[[100 158 140 118 114]
 [109 152 108 145 136]] result: 109

[[128 114 104 123 134 129]
 [126 112 107 100  99 128]] result: 126

[[137 132 129 127 115]
 [140 150 126 127 107]] result: 140

[[111 110 110 116 135 134 139]
 [136 147 135 131 152 157 112]] result: 136

[[125 127 133 140 131 137 144]
 [100 124 106 110 148 101 109]] result: 100

[[125 105 102 116 114 156 138]
 [152 132 127 127 130 127 128]] result: 152

[[142 125 134 132 128 156]
 [136 125 134 132 128 152]] result: 136
---
[[115 116 153 118 129]
 [103 153 145 128 116]] ⇒ 145

[[110 132 116 106 115 109]
 [117 119 110 107 125 105]
 [133 102 118 147 155 142]] ⇒ 110

[[135 151 137 139]
 [102 152 151 139]] ⇒ 151

[[144 113 120 124]
 [116 133 131 134]
 [ 98 122 143 142]] ⇒ 131

[[116 142 120 131]
 [140 153 135 106]] ⇒ 135

[[129  99 145 125 136 104]
 [142  99 154 124 137 105]] ⇒ 154

[[127 111 133 135]
 [136 152 122  98]] ⇒ 122

[[146 150 152 103 104 113 104]
 [133 128 127 121 127 120 118]
 [149 132 132 106 126 110 104]] ⇒ 127

[[127 115 101 102]
 [127 140 138 148]
 [128 121 146 145]] ⇒ 138
---
[[117 154 116 150 131 116 148]
 [111 152 109 149 134 110 148]
 [149 104 149 128 130 149 129]] out 148, 149

[124 131 126 136 151 114] out 114, 124

[133 133 152 129 152] out 152, 133

[150 149 151 142 151 152] out 152, 150

[126 120 136 151 114] out 114, 126

[[125 130 136 139]
 [145 107 123 137]
 [145  99 122 136]] out 139, 145

[151 121 152 123 100 135] out 135, 151

[[107 147 102 114 125 135]
 [111 108 131 108 128 119]
 [147 118 150 152 130 125]] out 135, 147
---
[[101, 124, 154, 154], [108, 110, 134, 113], [114, 108, 133, 109]]	113
[[103, 99, 107, 105], [103, 147, 157, 156]]	156
[[131, 121, 127, 117, 123], [133, 117, 144, 132, 115], [124, 130, 102, 110, 122]]	115
[[128, 129, 127, 129], [128, 136, 119, 146], [127, 140, 114, 157]]	146
[[146, 141, 133, 145, 142, 133, 144], [123, 128, 154, 124, 126, 154, 131]]	131
[[125, 116, 150, 124, 117, 142, 142], [124, 115, 151, 125, 117, 143, 143]]	143
[[106, 150, 103, 151, 152, 153], [101, 155, 105, 136, 140, 156], [106, 150, 103, 151, 152, 153]]	156
[[107, 154, 152, 105], [155, 107, 152, 153]]	153
[[106, 131, 152, 148, 142], [153, 116, 109, 109, 118], [123, 154, 123, 120, 100]]	118
[[152, 128, 131, 130], [143, 133, 128, 130]]	130
---
((133, 107, 134, 134, 132, 107), (140, 130, 140, 140, 140, 130), (134, 152, 133, 133, 134, 152)) | 130
((106, 105, 156, 149, 103), (106, 105, 156, 149, 103), (108, 106, 155, 150, 104)) | 103
((113, 143, 109, 148, 148, 146, 113), (117, 139, 113, 152, 151, 140, 118), (143, 113, 108, 112, 112, 148, 143)) | 118
((111, 110, 150, 145, 108, 147), (149, 149, 149, 110, 148, 150), (139, 142, 151, 106, 144, 137)) | 150
((103, 141, 144, 157, 101), (103, 143, 146, 156, 102), (101, 107, 106, 155, 148)) | 102
((156, 151, 109, 154, 158, 130, 110), (108, 153, 150, 106, 155, 155, 151), (136, 156, 99, 143, 126, 105, 100)) | 151
---
Input:
[[106 130 127 117 128 126]
 [106 126 129 115 128 127]
 [134 125 128 140 132 128]]
Output: 127

Input:
[[137 148 106 140 127 112]
 [132 128 127 133 130 129]
 [109 152 150 107 151 155]]
Output: 106

Input:
[[130 152 137 128 151 152]
 [149 135 130 125 128 103]
 [101 158 106 112 108 158]]
Output: 137

Input:
[[138 142 150 126 134 127]
 [121 129 151 129 110 157]
 [128 122 146 138 117 130]]
Output: 150

Input:
[[156 156 157 138 129]
 [134 134 133 137 152]
 [132 132 131 135 145]]
Output: 157

Input:
[[146 127 140 126 126 151]
 [143 141 120 129 108 116]
 [107 146 142 132 128 125]]
Output: 140
---
[124 128  99 141 108 126 128] gives 124, 128

[146 127 128 149 123] gives 146, 123

[[140 126 124 128 139 130]
 [132 131 130 130 103 130]
 [111 126 125 128 125 124]] gives 140, 124

[146 121 147 149 151] gives 146, 151

[[130 144 140 148 151]
 [121 137 136 145 127]
 [128 147 147 143 137]] gives 130, 137

[153 138 146 108] gives 153, 108
---
Q:
[[138 129 100 151 109 129 109]
 [139 117 110 153 105 136 113]
 [119 117 152 103 117 141 156]]
A: 109

Q:
[[147 157 113 113 131 146 118]
 [153 143 124 105 145 152 138]
 [128 157 110 127 113 145 106]]
A: 131

Q:
[[124 135 127 131 125 135 147]
 [121 124 134 126 132 135 112]
 [131 138 120 134 123 122 152]]
A: 125

Q:
[[122 132 134 112 108 103 130]
 [135 104 139 131 141 124 117]
 [126 107 105 103 125 151 129]]
A: 108

Q:
[[146 136 147 145 134 140 131]
 [136 119 120 124 120 115 137]
 [130 153 132 126 133 121 122]]
A: 134

Q:
[[139 146 147 132 121 113 121]
 [106 127 132 133 114 125 121]
 [134 142 111 121 141 113 115]]
A: 121
---
[[128 127 125 130 141]
 [129 127 127 129 110]
 [126 128 130 128 154]] 127

[[124 131 141 128 150 111]
 [148 143 124 138 156 119]] 141

[[128 119 124 113 103]
 [137 116 114 111 128]] 124

[[126 118 121 104 136 139 129]
 [130 150 158 142 105 139 116]] 121

[[132 127 132 132 126 127 124]
 [129 124 132 101 128 123 152]
 [122 137 122 118 147 136 150]] 132

[[116 140 119 141 129 134 150]
 [145 131 126 120 140 140 110]
 [129 127 131 123 126 128 104]] 126

[[139 153 136 132 105]
 [105 137 134 110 105]
 [104 129 110 107 113]] 134

[[155 134 127 114 138 128 124]
 [155 123 117 124 143 127 127]] 127

[[128 128 128 128 128 128 152]
 [128 128 152 151 152 152 152]] 128
---
Input: [147, 106, 118, 145]
Output: 118
Input: [[153, 153, 146, 128, 145, 101], [135, 112, 130, 118, 156, 129], [156, 145, 146, 109, 100, 130]]
Output: 145
Input: [147, 103, 128, 126, 100]
Output: 126
Input: [[149, 131, 113, 143], [119, 116, 110, 119], [125, 143, 115, 108]]
Output: 113
Input: [131, 152, 99, 132]
Output: 99
Input: [[122, 103, 142, 155, 117, 129, 130], [115, 109, 147, 131, 124, 150, 132]]
Output: 129
---
118  150  121  120  131  154  137 ⇒ 131

132  150  113  114  150
114  139  123  126  135
148  111  135  136  110
⇒ 135

120  126  116  119
147  124  154  151
⇒ 124

134  105  122  119 ⇒ 105

108  119  141  142  138
115  131  123  125  127
156  135  127  131  130
⇒ 127

112  137  152  147 ⇒ 137

151  133  129  130  115  135 ⇒ 130

141  133  126  138  149  122  100 ⇒ 149

114  124  130  155  127 ⇒ 130
